Below are the code and all the weights of a small trained network. Each question names an input and a class and asks about switching units off, where a switched-off unit gives its printed mean instead of its output.

import numpy as np


def w(rows, s, z=0):
    codes = np.array(rows[::2]) - 128.0
    scale = np.full(codes.shape[1], s)
    scale[-1] = z or s
    return codes * scale


def norm(h):
    return h / np.sqrt((h * h).mean(-1, keepdims=True) + 1e-5)


def f(y):
    return np.maximum(y, 0)


def log_softmax(a):
    a = a - a.max(-1, keepdims=True)
    return a - np.log(np.exp(a).sum(-1, keepdims=True))


def net(x, mask):
    res = np.array(x, float).reshape(1, 2) / 4 @ E
    u = 0
    for l in range(2):
        y = f(norm(res) @ A[l][:, :-1].T + A[l][:, -1])
        res = res + np.where(mask[u : u + 13], y, B[l][:, -1]) @ B[l][:, :-1]
        u += 13
    return log_softmax(norm(res)[-1] @ U[:, :-1].T + U[:, -1])


A, B = {}, {}
E = w([
[53,173,89,125,126,46,254,156],'x0',
[60,23,121,169,137,73,206,213],'x1',
],0.0061)
A[0] = w([
[166,194,106,141,132,147,80,111,81],'L0N0',
[155,160,137,113,141,150,69,90,22],'L0N1',
[196,237,119,129,138,148,4,85,99],'L0N2',
[176,221,161,122,123,154,30,81,92],'L0N3',
[134,102,154,118,140,119,87,114,83],'L0N4',
[140,117,148,130,122,134,109,113,255],'L0N5',
[165,182,116,114,131,153,62,87,89],'L0N6',
[141,126,118,115,157,133,93,108,86],'L0N7',
[92,166,128,129,127,102,254,141,33],'L0N8',
[125,123,125,114,141,139,174,111,52],'L0N9',
[103,156,156,133,120,107,238,137,23],'L0N10',
[153,105,138,89,131,139,110,130,107],'L0N11',
[149,135,149,119,101,115,178,126,61],'L0N12',
],0.0087,0.0017)
B[0] = w([
[215,124,126,124,61,126,168,167,183],'L0N0',
[51,143,130,94,72,97,129,41,186],'L0N1',
[247,140,144,26,5,162,84,46,250],'L0N2',
[220,93,147,20,4,165,128,48,235],'L0N3',
[124,125,170,166,160,167,178,170,156],'L0N4',
[135,94,117,189,65,109,125,173,162],'L0N5',
[183,118,157,64,59,154,113,62,202],'L0N6',
[152,165,115,142,173,151,150,184,155],'L0N7',
[32,149,66,114,145,92,134,104,206],'L0N8',
[127,100,114,129,122,142,176,183,140],'L0N9',
[82,170,89,126,153,73,82,93,188],'L0N10',
[167,126,80,163,176,155,85,154,153],'L0N11',
[121,96,206,161,146,137,214,163,143],'L0N12',
],0.014,0.012)
A[1] = w([
[90,214,144,108,200,143,199,122,83],'L1N0',
[148,109,153,73,118,98,146,141,53],'L1N1',
[141,92,188,39,178,123,107,125,106],'L1N2',
[98,179,173,125,212,148,141,60,78],'L1N3',
[218,148,185,36,63,138,163,85,157],'L1N4',
[163,92,159,50,119,153,128,72,154],'L1N5',
[167,154,96,147,12,109,147,123,86],'L1N6',
[147,43,202,112,147,128,123,145,112],'L1N7',
[84,120,156,122,167,148,60,72,3],'L1N8',
[226,144,180,39,52,161,137,62,118],'L1N9',
[64,198,113,119,209,69,166,108,72],'L1N10',
[149,160,173,122,134,81,154,143,72],'L1N11',
[192,88,193,51,94,93,175,111,110],'L1N12',
],0.011,0.0027)
B[1] = w([
[94,55,117,122,131,119,100,132,155],'L1N0',
[129,136,108,157,114,136,91,98,145],'L1N1',
[129,184,129,170,104,136,145,105,143],'L1N2',
[126,53,97,146,92,127,143,174,140],'L1N3',
[184,173,121,111,72,139,111,96,234],'L1N4',
[155,93,102,111,73,144,118,109,192],'L1N5',
[136,120,224,89,169,101,172,123,181],'L1N6',
[161,154,108,168,155,171,100,154,146],'L1N7',
[147,122,179,128,126,109,204,142,131],'L1N8',
[180,131,82,102,3,152,83,67,249],'L1N9',
[73,158,93,119,142,111,132,119,190],'L1N10',
[123,137,122,140,166,110,68,85,128],'L1N11',
[126,190,86,155,101,162,124,82,191],'L1N12',
],0.018,0.02)
U = w([
[139,137,223,124,183,123,162,150,3],'0',
[198,169,127,92,30,165,105,66,193],'1',
[167,127,128,238,190,202,96,224,131],'2',
[3,148,67,137,169,81,139,139,201],'3',
],0.012,0.004)

Each question gives the input, the list of numbers given to net, and the class t.
The units are the neurons (one row each of A and B). Each row of codes is followed by its name. A weight is (code - 128) times the scale printed after its matrix; where a second scale follows, it is the last column's (A, B and U).
mask holds one flag per neuron, layer by layer. A switched-off neuron (its flag False) gives its mean, the last column of its row in B, instead of its output. The means were averaged over made-up inputs and are rounded, as every weight is.
A unit's drop is (log p(t) with every unit on - log p(t) with that unit switched off) / (log p(t) with every unit on - log p(t) with every unit switched off).
k most important neurons: the k neurons with the biggest drops, biggest first
top k neurons in layer l: the k neurons of layer l with the biggest drops, biggest first
input [-3,7], class 2: top 3 neurons in layer 0	L0N2, L0N3, L0N8
input [-4,6], class 2: 4 most important neurons	L0N2, L0N3, L0N6, L1N9
input [-6,6], class 2: 4 most important neurons	L0N2, L0N3, L1N9, L0N6
input [-1,5], class 3: 2 most important neurons	L0N2, L0N3
input [-3,8], class 2: 3 most important neurons	L0N2, L0N3, L0N8
input [-5,3], class 2: 4 most important neurons	L0N2, L0N3, L1N9, L0N6
input [5,-3], class 3: top neuron in layer 0	L0N2
input [-5,5], class 2: 4 most important neurons	L0N2, L0N3, L0N6, L1N9
input [-1,1], class 2: 3 most important neurons	L0N2, L0N3, L0N6
input [-7,5], class 2: 3 most important neurons	L0N2, L0N3, L1N9
input [-8,5], class 2: 2 most important neurons	L0N2, L0N3
input [-3,6], class 2: top 4 neurons in layer 0	L0N2, L0N3, L0N8, L0N6
input [-4,3], class 2: 4 most important neurons	L0N2, L0N3, L1N9, L0N6
input [-7,8], class 2: top neuron in layer 1	L1N9
